Read these off the row that follows.
1) What is the maximum?
2) What is the entry just left of 8?
[1 8 3 0]
1) 8
2) 1

Read these off the table that follows.
1) Report the largest entry.
2) Report the 3rd smallest entry.
3) Report the entry just right of the smallest entry.
4) Report the entry just right of 4.08.
5) Report the entry just left of the largest entry.
[[ 2.55  0.63  1.29  4.52  2.43 -0.30 -3.86 -0.86 -3.07  2.31  0.50 -2.16
   0.01]
 [ 0.73 -1.39  0.42  0.61  1.13 -2.50  0.17  0.05 -0.71  1.31  0.97 -1.90
  -0.71]
 [ 0.73 -0.97  2.21  0.47  1.19 -3.50 -2.32  4.08  1.12 -1.41 -1.01 -0.54
  -1.86]
 [ 0.14  0.45  1.29  1.00  1.14  0.28 -0.95  0.05 -1.15 -0.06 -0.26 -0.42
  -0.59]
 [ 0.73  2.99 -0.27  0.91  1.14  3.60 -1.36 -0.73 -0.22  2.32 -0.26  2.41
   3.68]
 [-0.10 -1.10  1.29 -1.59 -2.24 -0.30  1.03 -0.82  3.40 -1.62 -0.26  1.24
  -0.59]
 [-2.90  0.70 -2.26  0.47 -0.59  3.31  0.71  0.92 -3.05  1.31 -0.26  0.54
  -0.59]
 [ 0.73 -4.65  2.57  0.47  1.53 -1.52 -0.95  2.33 -2.43 -0.06  1.33 -1.50
  -0.85]
 [-0.69 -1.68  1.29  0.10  1.31 -0.30 -0.11  0.05 -0.21  2.70 -0.25 -2.22
  -0.64]
 [ 0.73 -0.20  1.62  0.47  2.38 -1.19 -0.95  0.92 -0.22 -2.39 -0.26 -0.42
  -1.38]
 [ 1.34  3.36 -1.05  3.19 -0.05  3.56 -0.95 -2.58  1.75  1.54  0.35 -1.46
   1.82]
 [-0.27 -0.20  1.29 -3.33  0.79  1.40  0.82 -0.49  1.36 -0.06 -2.42  3.59
  -0.59]
 [ 0.96 -0.20  2.37  0.47  0.47  2.93 -1.77  0.05 -0.40 -0.85 -1.63 -0.42
  -0.86]
 [ 0.73 -0.20  3.10  0.47  2.39 -0.30 -1.12  0.05  1.09 -0.34  0.56 -0.05
  -0.15]]
1) 4.52
2) -3.50
3) 2.57
4) 1.12
5) 1.29

Read these off the matrix that follows.
1) Find the bottom-left entry.
2) Find the entry just right of -2.35.
3) Find the fifth entry from the end, reading row by row.
4) Find the maximum.
5) Find the entry directly below -0.43.
6) Find the entry directly below the largest entry.
7) Find the entry just left of the largest entry.
8) Find the 1st entry, reading row by row.
0.20	-3.39	-0.18	4.69	-0.16	-0.10	3.76	2.27	0.67	-3.13	-0.18
-3.33	-0.14	-4.11	-0.62	0.28	4.49	-2.08	1.23	1.83	0.02	2.96
-3.38	-0.16	-3.30	0.92	1.92	2.21	0.53	-1.44	3.36	-2.15	2.46
-1.63	2.66	-1.63	-0.74	4.17	-0.49	4.29	-0.98	1.80	-0.95	-3.50
1.00	3.80	0.52	-2.41	3.16	-0.43	3.56	-2.35	0.06	-1.26	-2.58
-1.79	0.78	-3.09	-2.99	2.31	4.11	-2.64	3.64	-2.87	2.11	-1.23
-2.25	2.21	-1.35	0.89	3.81	-0.61	4.12	-0.70	2.82	-0.60	-2.60
1.46	3.30	1.51	-2.97	0.90	-1.66	1.13	-1.99	-0.49	0.43	-2.52
-2.24	-0.56	-3.92	-0.47	1.71	4.17	-1.28	2.67	0.07	-1.15	1.47
-3.01	1.28	-3.49	-1.78	3.68	2.80	-0.40	0.44	1.47	0.23	-0.17
1) -3.01
2) 0.06
3) -0.40
4) 4.69
5) 4.11
6) -0.62
7) -0.18
8) 0.20
